Below are the code and all the weights of a small trained network. Each question names an input and a class and asks about switching units off, where a switched-off unit gives its printed mean instead of its output.

import numpy as np


def w(rows, s, z=0):
    codes = np.array(rows[::2]) - 128.0
    scale = np.full(codes.shape[1], s)
    scale[-1] = z or s
    return codes * scale


def norm(h):
    return h / np.sqrt((h * h).mean(-1, keepdims=True) + 1e-5)


def f(y):
    return y / 2 * (1 + np.tanh(0.7978845608 * (y + 0.044715 * y**3)))


def log_softmax(a):
    a = a - a.max(-1, keepdims=True)
    return a - np.log(np.exp(a).sum(-1, keepdims=True))


def net(x, mask):
    res = np.array(x, float).reshape(1, 6) / 4 @ E
    u = 0
    for l in range(4):
        y = f(norm(res) @ A[l][:, :-1].T + A[l][:, -1])
        res = res + np.where(mask[u : u + 15], y, B[l][:, -1]) @ B[l][:, :-1]
        u += 15
    return log_softmax(norm(res)[-1] @ U[:, :-1].T + U[:, -1])


A, B = {}, {}
E = w([
[49,111,69,143,38,136,184,139,189,114,255],'x0',
[105,139,43,125,60,43,157,75,139,205,137],'x1',
[161,170,169,77,115,156,68,97,95,36,176],'x2',
[198,58,200,94,118,134,135,193,138,215,122],'x3',
[170,13,139,61,135,85,57,33,77,168,153],'x4',
[118,126,115,208,219,212,189,81,133,196,150],'x5',
],0.0063)
A[0] = w([
[123,204,135,153,192,186,133,105,112,74,89,52],'0.n0',
[139,141,133,139,148,122,150,141,131,158,88,57],'0.n1',
[186,143,151,95,121,59,49,87,122,120,71,95],'0.n2',
[106,73,115,154,155,157,192,141,133,228,96,137],'0.n3',
[138,157,118,113,98,63,81,101,136,110,157,99],'0.n4',
[154,109,135,141,120,149,116,129,148,144,128,107],'0.n5',
[207,87,197,128,191,214,120,145,126,194,99,77],'0.n6',
[105,73,112,116,127,146,103,83,116,83,194,54],'0.n7',
[90,239,85,171,150,160,166,138,139,23,132,68],'0.n8',
[43,87,62,168,130,99,216,145,126,180,59,4],'0.n9',
[110,186,136,145,118,175,164,207,127,32,140,102],'0.n10',
[138,140,115,115,97,55,109,90,143,151,113,21],'0.n11',
[140,201,126,161,203,224,162,92,135,79,85,64],'0.n12',
[188,63,195,121,183,126,45,129,108,76,2,48],'0.n13',
[97,66,108,121,143,153,102,49,114,40,254,50],'0.n14',
],0.0083,0.0036)
B[0] = w([
[79,169,115,151,189,158,95,114,111,109,116,188],'0.n0',
[123,101,129,138,134,145,107,87,156,123,181,140],'0.n1',
[113,129,114,47,175,71,146,151,99,77,91,214],'0.n2',
[116,148,166,147,196,85,168,134,154,210,167,224],'0.n3',
[130,109,118,108,97,142,155,47,96,162,133,173],'0.n4',
[125,146,110,98,172,151,135,152,102,123,169,132],'0.n5',
[140,90,187,94,125,186,204,128,46,182,172,245],'0.n6',
[117,67,119,146,139,124,122,86,153,94,162,157],'0.n7',
[7,117,141,133,116,177,170,119,102,110,74,243],'0.n8',
[102,150,60,142,137,78,57,185,178,179,146,213],'0.n9',
[82,177,191,106,73,127,148,175,155,93,130,227],'0.n10',
[120,185,103,102,96,127,145,112,65,148,124,154],'0.n11',
[113,221,153,163,146,138,74,56,92,136,114,209],'0.n12',
[120,77,114,75,169,156,45,170,187,132,54,254],'0.n13',
[99,74,109,120,141,145,65,107,157,103,228,198],'0.n14',
],0.014,0.0068)
A[1] = w([
[215,155,93,133,90,59,147,87,79,81,97,33],'1.n0',
[178,163,175,93,243,84,107,114,124,154,117,112],'1.n1',
[251,179,207,111,95,120,98,195,167,85,153,32],'1.n2',
[130,137,127,115,131,144,122,132,138,121,134,73],'1.n3',
[170,127,100,140,105,89,137,105,83,115,98,43],'1.n4',
[191,158,43,212,139,127,108,170,151,201,112,62],'1.n5',
[191,98,101,164,117,142,122,79,177,64,168,40],'1.n6',
[183,108,72,52,80,179,73,110,111,157,26,117],'1.n7',
[184,66,164,142,168,106,96,127,148,96,47,34],'1.n8',
[255,110,171,216,168,146,183,115,86,174,131,4],'1.n9',
[167,166,97,162,161,23,164,102,188,137,114,52],'1.n10',
[244,118,159,119,175,133,39,160,82,78,81,24],'1.n11',
[182,205,99,189,134,174,148,123,162,72,123,92],'1.n12',
[129,134,125,122,130,133,142,122,144,117,136,90],'1.n13',
[144,114,139,147,81,147,173,205,132,71,126,42],'1.n14',
],0.011,0.0025)
B[1] = w([
[143,193,155,121,79,141,129,149,10,148,132,147],'1.n0',
[71,25,145,73,97,145,161,189,156,112,137,253],'1.n1',
[189,216,185,109,197,107,114,162,117,64,186,142],'1.n2',
[141,137,157,133,145,101,160,86,147,129,115,125],'1.n3',
[118,146,144,114,101,140,152,127,61,140,141,128],'1.n4',
[123,147,91,148,145,45,158,153,186,177,125,193],'1.n5',
[144,95,141,167,98,148,69,122,177,90,142,144],'1.n6',
[134,75,105,101,222,80,149,162,63,65,88,237],'1.n7',
[114,92,88,84,218,110,131,149,154,85,85,182],'1.n8',
[119,126,169,58,39,215,150,163,91,251,185,172],'1.n9',
[129,144,121,174,142,15,164,136,117,123,143,178],'1.n10',
[119,54,33,106,180,56,212,96,244,82,26,211],'1.n11',
[49,171,172,85,108,97,96,85,89,146,116,132],'1.n12',
[153,116,105,146,116,145,100,140,144,125,82,121],'1.n13',
[220,118,171,116,99,82,153,123,184,110,97,146],'1.n14',
],0.013,0.0065)
A[2] = w([
[135,135,71,165,134,94,170,116,144,152,150,6],'2.n0',
[137,236,112,222,194,205,90,92,81,87,88,46],'2.n1',
[130,166,119,199,124,176,168,73,82,126,129,56],'2.n2',
[252,136,254,113,142,126,134,149,113,159,138,102],'2.n3',
[133,90,71,147,135,65,92,86,14,53,230,127],'2.n4',
[172,162,106,81,92,105,90,39,74,199,41,96],'2.n5',
[200,173,54,215,131,76,102,158,160,212,139,31],'2.n6',
[210,212,127,155,147,178,167,158,105,30,196,82],'2.n7',
[103,144,119,169,128,112,113,122,137,60,154,62],'2.n8',
[235,164,100,101,71,82,144,57,30,139,82,128],'2.n9',
[152,114,96,219,131,87,146,157,134,145,153,82],'2.n10',
[134,221,117,222,188,200,110,87,87,94,88,19],'2.n11',
[186,122,211,134,107,128,93,153,116,153,112,63],'2.n12',
[191,65,62,142,74,159,33,3,195,103,251,15],'2.n13',
[186,152,90,101,81,104,171,91,45,133,118,74],'2.n14',
],0.0094,0.0018)
B[2] = w([
[108,132,121,114,141,100,110,114,143,119,156,169],'2.n0',
[74,166,164,106,150,151,79,113,92,116,146,207],'2.n1',
[82,90,120,128,158,147,71,172,164,151,93,155],'2.n2',
[211,197,152,92,133,147,100,162,115,101,149,179],'2.n3',
[185,83,134,170,95,133,114,123,62,92,173,236],'2.n4',
[122,132,78,123,116,143,138,189,78,126,145,148],'2.n5',
[81,146,107,99,166,62,164,75,141,95,208,233],'2.n6',
[178,160,144,152,166,58,120,126,142,95,112,135],'2.n7',
[205,135,111,127,147,169,170,103,103,185,73,168],'2.n8',
[124,182,76,162,151,165,129,190,67,108,178,167],'2.n9',
[119,157,104,88,125,84,126,75,124,144,127,180],'2.n10',
[83,150,173,117,137,134,46,130,109,129,133,197],'2.n11',
[118,123,184,120,133,113,109,177,124,126,168,129],'2.n12',
[231,71,150,111,94,126,41,4,164,128,128,255],'2.n13',
[103,137,119,164,122,138,103,196,89,90,175,152],'2.n14',
],0.016,0.0048)
A[3] = w([
[155,123,84,249,137,66,144,139,168,188,108,87],'3.n0',
[189,110,129,144,100,199,156,145,126,240,114,5],'3.n1',
[116,92,151,122,80,162,156,150,167,152,123,91],'3.n2',
[125,136,136,178,140,133,125,137,129,137,116,87],'3.n3',
[154,86,111,120,99,94,163,163,131,111,157,139],'3.n4',
[94,203,136,170,112,200,136,103,161,97,104,107],'3.n5',
[123,131,125,121,18,112,214,161,191,104,126,91],'3.n6',
[115,130,171,142,99,141,130,152,150,63,155,132],'3.n7',
[109,151,139,135,128,87,124,75,109,94,69,103],'3.n8',
[138,125,105,175,172,125,113,113,94,94,139,61],'3.n9',
[164,118,148,153,185,164,129,94,89,192,144,70],'3.n10',
[97,147,114,139,109,138,93,123,182,94,108,144],'3.n11',
[148,140,84,131,148,122,122,161,138,238,134,147],'3.n12',
[170,145,86,78,155,108,108,92,115,159,53,86],'3.n13',
[111,115,108,148,20,130,171,176,129,101,104,97],'3.n14',
],0.013,0.0023)
B[3] = w([
[81,146,97,113,89,92,119,87,181,94,147,211],'3.n0',
[159,142,169,143,111,165,156,159,105,198,186,197],'3.n1',
[135,146,127,156,60,128,143,169,123,116,110,182],'3.n2',
[114,151,151,27,112,113,136,71,76,116,101,119],'3.n3',
[79,203,73,175,167,247,102,112,199,105,129,210],'3.n4',
[138,148,147,170,140,108,88,130,97,167,69,253],'3.n5',
[193,94,104,161,124,77,180,71,105,125,79,195],'3.n6',
[168,174,62,141,158,114,105,107,155,166,90,179],'3.n7',
[118,76,136,179,140,164,118,171,160,223,176,189],'3.n8',
[134,150,111,133,61,177,138,168,165,115,138,148],'3.n9',
[135,120,109,124,2,125,142,214,203,143,97,183],'3.n10',
[149,106,181,114,117,112,154,111,67,192,121,199],'3.n11',
[123,152,127,75,93,147,173,92,147,96,194,223],'3.n12',
[136,93,119,219,174,168,144,162,196,106,134,191],'3.n13',
[180,87,101,183,111,131,185,110,105,120,131,172],'3.n14',
],0.017,0.0053)
U = w([
[223,207,178,128,158,100,119,161,150,75,119,3],'0',
[145,111,194,80,90,195,185,198,142,217,198,88],'1',
[70,166,75,129,127,30,171,86,180,151,204,178],'2',
[135,139,45,160,113,151,124,176,11,69,182,58],'3',
[31,185,200,172,153,169,51,106,83,171,78,161],'4',
[198,56,128,149,75,164,43,37,136,98,183,190],'5',
[170,151,125,224,72,82,192,80,100,150,44,73],'6',
[116,36,95,77,229,134,136,182,149,75,65,214],'7',
],0.012,0.0019)

Each question gives the input, the list of numbers given to net, and the class t.
The units are the neurons (one row each of A and B). Each row of codes is followed by its name. A weight is (code - 128) times the scale printed after its matrix; where a second scale follows, it is the last column's (A, B and U).
mask holds one flag per neuron, layer by layer. A switched-off neuron (its flag False) gives its mean, the last column of its row in B, instead of its output. The means were averaged over made-up inputs and are rounded, as every weight is.
A unit's drop is (log p(t) with every unit on - log p(t) with that unit switched off) / (log p(t) with every unit on - log p(t) with every unit switched off).
The circuit of an input: a set's keep is (log p(t) with only the set's units on - log p(t) with every unit switched off) / (log p(t) with every unit on - log p(t) with every unit switched off). Starting from the 12 units with the biggest drops (on a tie, the unit counted first), units are removed one at a time, each time the one whose removal leaves the highest keep (on an exact tie, the one counted first), for as long as the keep stays at least 0.8.
circuit, biggest first: the units of the circuit, biggest drop first
top k neurons: the k neurons with the biggest drops, biggest first
top k neurons in layer l: the k neurons of layer l with the biggest drops, biggest first
drop of u: that unit's drop, to one decimal
input [-7,-8,-2,6,-8,5], class 1: circuit, biggest first	(0.n6)
input [6,-4,-3,4,3,-1], class 5: top 3 neurons	(0.n14 0.n7 2.n13)
input [3,-6,5,3,-7,-3], class 6: top 4 neurons	(0.n10 0.n8 1.n14 3.n6)
input [3,-6,-4,0,-1,-3], class 0: top 4 neurons	(1.n14 1.n2 0.n10 2.n3)
input [0,-5,-5,1,-3,5], class 1: top 2 neurons in layer 0	(0.n3 0.n6)
input [-2,8,-4,5,8,2], class 1: circuit, biggest first	(1.n11 2.n6)
input [-7,8,-1,8,-4,-2], class 1: top 3 neurons	(0.n3 0.n6 1.n11)
input [8,1,-6,-2,6,0], class 5: circuit, biggest first	(0.n14 2.n13 0.n7)
input [-7,7,-5,6,-8,6], class 2: circuit, biggest first	(0.n9 3.n0)
input [-3,6,8,6,-7,-6], class 0: circuit, biggest first	(1.n2 0.n8)
input [7,-3,-2,5,-5,3], class 6: top 3 neurons	(0.n10 3.n6 1.n5)
input [4,-6,-8,5,0,6], class 1: top 2 neurons	(0.n6 1.n9)
input [3,6,1,5,7,6], class 1: top 3 neurons	(0.n3 1.n9 0.n9)
input [3,7,-3,-2,-6,-8], class 6: top neuron in layer 0	(0.n3)
input [-1,-4,1,2,-2,7], class 1: top 2 neurons	(0.n6 1.n9)
input [-2,7,1,-7,-2,-1], class 4: top 2 neurons	(0.n8 1.n1)
input [3,3,-6,-5,3,-6], class 3: top 3 neurons	(0.n3 0.n11 0.n4)
input [-6,1,-7,-6,-2,8], class 2: top 3 neurons	(0.n9 0.n3 1.n5)
input [0,-2,-3,6,-5,-1], class 1: top 3 neurons	(0.n3 0.n6 1.n9)
input [8,4,7,8,-4,-4], class 0: top 2 neurons	(0.n8 1.n2)
input [-6,6,-6,8,3,0], class 1: top 2 neurons	(0.n3 0.n6)
input [-1,8,2,-5,3,3], class 3: top neuron in layer 2	(2.n9)
input [-6,8,5,-3,-3,1], class 3: top 2 neurons in layer 2	(2.n5 2.n9)
input [-5,7,1,-3,-4,-1], class 4: top 2 neurons in layer 0	(0.n8 0.n0)
input [0,-6,-7,-5,3,1], class 2: drop of 1.n5	0.1
input [8,0,5,-7,3,-2], class 5: drop of 0.n4	0.0
input [7,-6,8,3,2,-6], class 5: drop of 0.n14	0.3
input [7,7,-4,-7,3,-6], class 5: drop of 2.n13	0.1
input [1,-2,5,-2,1,-6], class 5: top neuron	(0.n14)
